Here is a tiny trained network, its code and every weight. The questions are about switching its units off for an input and a target symbol, where a switched-off unit gives its printed mean instead of its output.

import numpy as np


def w(rows, s, z=0):
    codes = np.array(rows[::2]) - 128.0
    scale = np.full(codes.shape[1], s)
    scale[-1] = z or s
    return codes * scale


def f(y):
    return np.maximum(y, 0)


def softmax(a):
    e = np.exp(a - a.max(-1, keepdims=True))
    return e / e.sum(-1, keepdims=True)


def log_softmax(a):
    a = a - a.max(-1, keepdims=True)
    return a - np.log(np.exp(a).sum(-1, keepdims=True))


def net(x, mask):
    ids = ['αβδεζηθλμπστφψω'.index(c) for c in x.split()]
    T = len(ids)
    res = E[ids] + P[:T]
    q, k, v = (res @ M[0].T for M in (Q, K, V))
    z = softmax(np.where(np.tri(T) > 0, q @ k.T / 4**0.5, -1e9)) @ v
    res = res + np.where(mask[0], z, O[0][:, -1]) @ O[0][:, :-1]
    y = f(res @ A[0][:, :-1].T + A[0][:, -1])
    res = res + np.where(mask[1:25], y, B[0][:, -1]) @ B[0][:, :-1]
    return log_softmax(res[-1] @ U[:, :-1].T + U[:, -1])


Q, K, V, O, A, B = {}, {}, {}, {}, {}, {}
E = w([
[126,135,67],'α',
[104,143,95],'β',
[79,157,118],'δ',
[95,154,128],'ε',
[126,135,140],'ζ',
[133,136,97],'η',
[2,180,104],'θ',
[157,126,118],'λ',
[74,155,152],'μ',
[188,122,44],'π',
[124,139,115],'σ',
[145,112,148],'τ',
[157,135,89],'φ',
[119,133,164],'ψ',
[186,121,86],'ω',
],0.0094)
P = w([
[70,45,186],'0',
[102,121,50],'1',
[162,242,151],'2',
[142,118,36],'3',
[175,237,158],'4',
[115,122,54],'5',
[180,240,161],'6',
[107,122,59],'7',
[178,245,163],'8',
[64,132,89],'9',
],0.011)
Q[0] = w([
[141,224,135],'h0',
[104,3,131],'h0',
[110,63,139],'h0',
[117,115,141],'h0',
],0.014)
K[0] = w([
[77,51,155],'h0',
[175,246,94],'h0',
[135,200,111],'h0',
[111,156,127],'h0',
],0.013)
V[0] = w([
[55,149,17],'h0',
[93,116,7],'h0',
[222,3,87],'h0',
[101,93,101],'h0',
],0.021)
O[0] = w([
[89,178,38,205],'h0',
[132,150,13,178],'h0',
[250,79,54,143],'h0',
[124,171,113,252],'h0',
],0.025,0.0035)
A[0] = w([
[155,124,188,68],'n0',
[126,121,99,116],'n1',
[95,35,136,183],'n2',
[151,134,133,129],'n3',
[113,143,115,88],'n4',
[122,115,82,117],'n5',
[165,171,139,58],'n6',
[147,125,172,2],'n7',
[146,143,88,168],'n8',
[138,137,182,6],'n9',
[134,125,218,183],'n10',
[165,174,160,106],'n11',
[130,115,82,109],'n12',
[132,134,114,141],'n13',
[54,30,85,169],'n14',
[67,16,63,135],'n15',
[134,123,104,131],'n16',
[83,1,50,143],'n17',
[187,130,196,135],'n18',
[184,121,149,126],'n19',
[80,93,84,17],'n20',
[186,249,141,110],'n21',
[175,89,147,23],'n22',
[146,176,126,102],'n23',
],0.0091,0.0089)
B[0] = w([
[96,97,49,199],'n0',
[107,96,115,185],'n1',
[163,177,185,159],'n2',
[121,122,148,154],'n3',
[115,93,149,171],'n4',
[100,76,100,222],'n5',
[111,138,158,146],'n6',
[27,253,121,164],'n7',
[73,182,126,249],'n8',
[67,215,67,169],'n9',
[244,101,65,250],'n10',
[152,185,132,174],'n11',
[104,73,109,215],'n12',
[109,143,125,172],'n13',
[205,185,112,205],'n14',
[205,133,110,212],'n15',
[99,121,135,179],'n16',
[122,185,219,220],'n17',
[95,27,166,242],'n18',
[75,97,178,198],'n19',
[183,82,188,188],'n20',
[179,142,157,213],'n21',
[53,204,92,174],'n22',
[146,140,150,166],'n23',
],0.027,0.013)
U = w([
[86,246,31,196],'α',
[174,224,157,196],'β',
[230,177,169,101],'δ',
[236,128,138,89],'ε',
[178,84,115,168],'ζ',
[183,129,253,152],'η',
[96,202,233,16],'θ',
[138,76,196,202],'λ',
[205,149,54,2],'μ',
[10,177,133,35],'π',
[217,89,202,113],'σ',
[48,96,92,111],'τ',
[132,122,235,185],'φ',
[120,131,13,11],'ψ',
[70,120,213,112],'ω',
],0.0061,0.0077)

Each question gives the input, a string of symbols that net reads in full, and the target symbol t.
The units are the heads (4 rows each of Q, K, V and O) and the neurons (one row each of A and B). Each row of codes is followed by its name. A weight is (code - 128) times the scale printed after its matrix; where a second scale follows, it is the last column's (O, A, B and U).
mask holds one flag per unit, heads first, then neurons. A switched-off unit (its flag False) gives its mean, the last column of its rows in O or B, instead of its output. The means were averaged over made-up inputs and are rounded, as every weight is.
A unit's drop is (log p(t) with every unit on - log p(t) with that unit switched off) / (log p(t) with every unit on - log p(t) with every unit switched off).
The circuit of an input: a set's keep is (log p(t) with only the set's units on - log p(t) with every unit switched off) / (log p(t) with every unit on - log p(t) with every unit switched off). Starting from the 12 units with the biggest drops (on a tie, the unit counted first), units are removed one at a time, each time the one whose removal leaves the highest keep (on an exact tie, the one counted first), for as long as the keep stays at least 0.8.
units of the circuit, in order: the units of the circuit, biggest drop first
unit that matters most: the unit with the biggest drop
k most important neurons: the k neurons with the biggest drops, biggest first
drop of u: that unit's drop, to one decimal
input σ μ β α θ, target σ: units of the circuit, in order : h0, n8
input μ ε μ λ φ η π, target μ: units of the circuit, in order : n10, h0, n9, n17
input ψ ε θ τ π λ ζ μ ψ, target ψ: 3 most important neurons : n10, n18, n0
input τ τ α α β, target τ: unit that matters most : n18
input ε ζ θ η β α π τ φ, target ε: 3 most important neurons : n10, n17, n8
input β λ θ μ τ λ ψ τ, target β: units of the circuit, in order : n18, n0
input λ τ τ μ η π π, target λ: units of the circuit, in order : h0, n18, n19
input η ε ζ η α λ ε ε μ, target η: units of the circuit, in order : h0, n0, n9
input θ ω μ, target θ: units of the circuit, in order : h0, n21, n0
input λ π ψ, target λ: units of the circuit, in order : h0, n18
input π ψ α, target π: 2 most important neurons : n10, n8
input δ μ θ β ψ ω α, target δ: 2 most important neurons : n18, n8
input π λ ψ ε λ α τ τ, target β: 2 most important neurons : n18, n10
input μ ε η τ τ ψ λ, target μ: unit that matters most : n10
input β λ β τ ψ ω η, target β: 3 most important neurons : n18, n10, n21
input μ λ α β β η θ τ ψ, target μ: 4 most important neurons : n10, n9, n8, n0
input ζ σ ζ, target ζ: 3 most important neurons : n10, n18, n0
input η φ τ τ ζ τ τ, target η: 2 most important neurons : n10, n0
input δ δ ψ μ β θ λ, target δ: 2 most important neurons : n18, n8
input ζ ω τ λ β ζ λ, target ζ: 3 most important neurons : n10, n18, n0
input τ α α λ φ λ ψ, target τ: 2 most important neurons : n18, n0
input π ε β, target π: 3 most important neurons : n10, n8, n19
input ζ η ζ λ μ ψ δ ω φ, target ζ: 4 most important neurons : n10, n18, n0, n17
input ζ η τ τ α α τ, target ζ: unit that matters most : n10
input β τ ψ θ β ζ σ, target β: drop of n14 : -0.1
input ψ π θ λ τ λ ζ, target ψ: drop of n10 : 4.1
input τ τ β ω ζ α λ η π, target τ: drop of n14 : 0.1
